Below are the code and all the weights of a small trained network. Each question names an input and a class and asks about switching units off, where a switched-off unit gives its printed mean instead of its output.

import numpy as np


def w(rows, s, z=0):
    codes = np.array(rows[::2]) - 128.0
    scale = np.full(codes.shape[1], s)
    scale[-1] = z or s
    return codes * scale


def norm(h):
    return h / np.sqrt((h * h).mean(-1, keepdims=True) + 1e-5)


def f(y):
    return np.maximum(y, 0)


def log_softmax(a):
    a = a - a.max(-1, keepdims=True)
    return a - np.log(np.exp(a).sum(-1, keepdims=True))


def net(x, mask):
    res = np.array(x, float).reshape(1, 6) / 4 @ E
    u = 0
    for l in range(4):
        y = f(norm(res) @ A[l][:, :-1].T + A[l][:, -1])
        res = res + np.where(mask[u : u + 10], y, B[l][:, -1]) @ B[l][:, :-1]
        u += 10
    return log_softmax(norm(res)[-1] @ U[:, :-1].T + U[:, -1])


A, B = {}, {}
E = w([
[171,2,199,94,93],'x0',
[139,174,201,48,119],'x1',
[145,218,117,89,233],'x2',
[61,33,101,128,239],'x3',
[147,62,55,81,157],'x4',
[4,157,63,19,105],'x5',
],0.0059)
A[0] = w([
[156,105,129,99,80,82],'L0N1',
[182,107,59,216,124,93],'L0N2',
[150,103,135,127,82,88],'L0N3',
[132,167,103,141,142,45],'L0N4',
[252,148,130,90,179,83],'L0N5',
[116,162,151,199,122,2],'L0N6',
[103,155,161,79,130,74],'L0N7',
[120,115,105,87,169,123],'L0N8',
[198,232,154,183,54,250],'L0N9',
[120,180,21,100,114,188],'L0N10',
],0.016,0.0021)
B[0] = w([
[166,186,154,103,86,163],'L0N1',
[148,57,96,226,187,193],'L0N2',
[123,173,137,124,68,159],'L0N3',
[188,192,168,136,134,159],'L0N4',
[184,81,5,117,192,201],'L0N5',
[146,186,147,168,71,164],'L0N6',
[143,87,91,136,178,165],'L0N7',
[94,137,165,127,180,178],'L0N8',
[38,119,240,116,192,254],'L0N9',
[84,249,90,143,92,219],'L0N10',
],0.017,0.011)
A[1] = w([
[158,121,73,104,69,4],'L1N1',
[164,152,135,153,88,91],'L1N2',
[190,31,139,57,33,93],'L1N3',
[101,140,102,148,57,102],'L1N4',
[132,170,42,111,75,98],'L1N5',
[72,169,219,74,127,152],'L1N6',
[103,164,91,111,11,164],'L1N7',
[131,130,154,49,114,16],'L1N8',
[83,94,125,241,97,172],'L1N9',
[143,17,167,132,187,180],'L1N10',
],0.012,0.0017)
B[1] = w([
[136,166,130,144,158,137],'L1N1',
[126,95,87,71,142,141],'L1N2',
[251,228,169,211,79,159],'L1N3',
[158,154,88,116,170,154],'L1N4',
[163,196,117,209,183,175],'L1N5',
[90,40,140,16,99,254],'L1N6',
[203,189,77,126,170,183],'L1N7',
[148,134,106,84,165,154],'L1N8',
[170,102,42,18,157,193],'L1N9',
[123,41,71,244,98,224],'L1N10',
],0.015,0.0081)
A[2] = w([
[114,140,80,97,105,82],'L2N1',
[77,141,175,114,90,107],'L2N2',
[116,134,214,110,74,133],'L2N3',
[37,148,212,101,49,111],'L2N4',
[44,254,248,163,121,22],'L2N5',
[124,111,176,171,129,86],'L2N6',
[184,111,172,141,166,72],'L2N7',
[80,138,163,203,100,3],'L2N8',
[80,158,180,132,118,4],'L2N9',
[138,241,25,186,56,108],'L2N10',
],0.0092,0.0013)
B[2] = w([
[151,146,108,149,152,157],'L2N1',
[133,129,187,160,119,169],'L2N2',
[176,173,179,102,101,175],'L2N3',
[170,154,251,105,84,201],'L2N4',
[66,59,205,59,98,250],'L2N5',
[133,113,69,112,87,156],'L2N6',
[85,122,48,66,96,166],'L2N7',
[151,102,101,110,58,145],'L2N8',
[113,96,166,140,110,167],'L2N9',
[200,226,102,229,123,254],'L2N10',
],0.013,0.0054)
A[3] = w([
[152,102,160,97,132,2],'L3N1',
[89,29,145,148,246,139],'L3N2',
[27,180,123,105,184,173],'L3N3',
[96,159,63,122,210,100],'L3N4',
[46,120,177,11,106,157],'L3N5',
[147,169,42,68,133,73],'L3N6',
[224,149,131,38,114,97],'L3N7',
[52,103,132,39,93,118],'L3N8',
[2,200,34,207,187,123],'L3N9',
[244,7,179,104,238,160],'L3N10',
],0.0082,0.0021)
B[3] = w([
[112,150,108,74,161,140],'L3N1',
[82,89,90,38,113,242],'L3N2',
[180,74,174,132,87,209],'L3N3',
[191,111,170,133,56,213],'L3N4',
[151,144,206,156,114,216],'L3N5',
[133,148,101,181,83,180],'L3N6',
[143,141,88,103,62,168],'L3N7',
[133,154,191,166,103,180],'L3N8',
[230,132,201,78,107,255],'L3N9',
[32,126,3,87,78,239],'L3N10',
],0.014,0.0069)
U = w([
[84,54,74,144,146,254],'0',
[62,138,249,89,96,131],'1',
[162,231,116,154,118,21],'2',
],0.014,0.00036)

Each question gives the input, the list of numbers given to net, and the class t.
The units are the neurons (one row each of A and B). Each row of codes is followed by its name. A weight is (code - 128) times the scale printed after its matrix; where a second scale follows, it is the last column's (A, B and U).
mask holds one flag per neuron, layer by layer. A switched-off neuron (its flag False) gives its mean, the last column of its row in B, instead of its output. The means were averaged over made-up inputs and are rounded, as every weight is.
A unit's drop is (log p(t) with every unit on - log p(t) with that unit switched off) / (log p(t) with every unit on - log p(t) with every unit switched off).
The circuit of an input: a set's keep is (log p(t) with only the set's units on - log p(t) with every unit switched off) / (log p(t) with every unit on - log p(t) with every unit switched off). Starting from the 12 units with the biggest drops (on a tie, the unit counted first), units are removed one at a time, each time the one whose removal leaves the highest keep (on an exact tie, the one counted first), for as long as the keep stays at least 0.8.
units of the circuit, in order: the units of the circuit, biggest drop first
most important unit: the unit with the biggest drop
k most important neurons: the k neurons with the biggest drops, biggest first
top k neurons in layer l: the k neurons of layer l with the biggest drops, biggest first
drop when u is switched off: that unit's drop, to one decimal
input [-4,0,-6,3,-5,6], class 2: units of the circuit, in order -> (L0N9)
input [-7,5,7,-5,2,5], class 1: units of the circuit, in order -> (L2N5, L1N9)
input [3,-3,7,5,2,7], class 1: 2 most important neurons -> (L0N8, L0N5)
input [3,-5,3,0,1,8], class 2: 2 most important neurons -> (L0N9, L0N10)
input [-1,0,5,-8,4,5], class 1: 2 most important neurons -> (L0N9, L2N5)
input [6,6,2,1,3,-7], class 0: 2 most important neurons -> (L0N5, L0N10)
input [8,6,-1,7,-3,5], class 0: 3 most important neurons -> (L0N10, L0N9, L1N10)
input [7,-3,5,-3,0,3], class 2: 3 most important neurons -> (L0N9, L0N1, L0N2)
input [0,5,-8,1,-3,2], class 2: top 3 neurons in layer 0 -> (L0N9, L0N8, L0N3)
input [-7,-3,3,7,-5,-7], class 0: 2 most important neurons -> (L0N10, L0N2)
input [6,-3,5,4,5,6], class 1: 3 most important neurons -> (L0N8, L0N5, L0N2)
input [7,-4,-2,-3,-2,-4], class 0: 2 most important neurons -> (L0N2, L0N10)
input [-7,1,4,-1,3,-7], class 0: 2 most important neurons -> (L0N9, L0N5)
input [2,-2,-1,-5,4,-2], class 0: most important unit -> L0N2
input [-8,-6,5,-8,-2,7], class 1: 2 most important neurons -> (L0N9, L2N5)
input [8,4,2,3,-3,-7], class 0: top 2 neurons in layer 0 -> (L0N10, L0N5)
input [-2,-7,-5,-6,6,-4], class 0: drop when L0N2 is switched off -> 3.9
input [-2,-6,-2,-8,-5,2], class 1: drop when L0N9 is switched off -> 2.8
input [-8,-7,-4,1,8,3], class 2: drop when L0N10 is switched off -> 0.1
input [-5,-1,3,-7,0,-4], class 1: most important unit -> L0N9
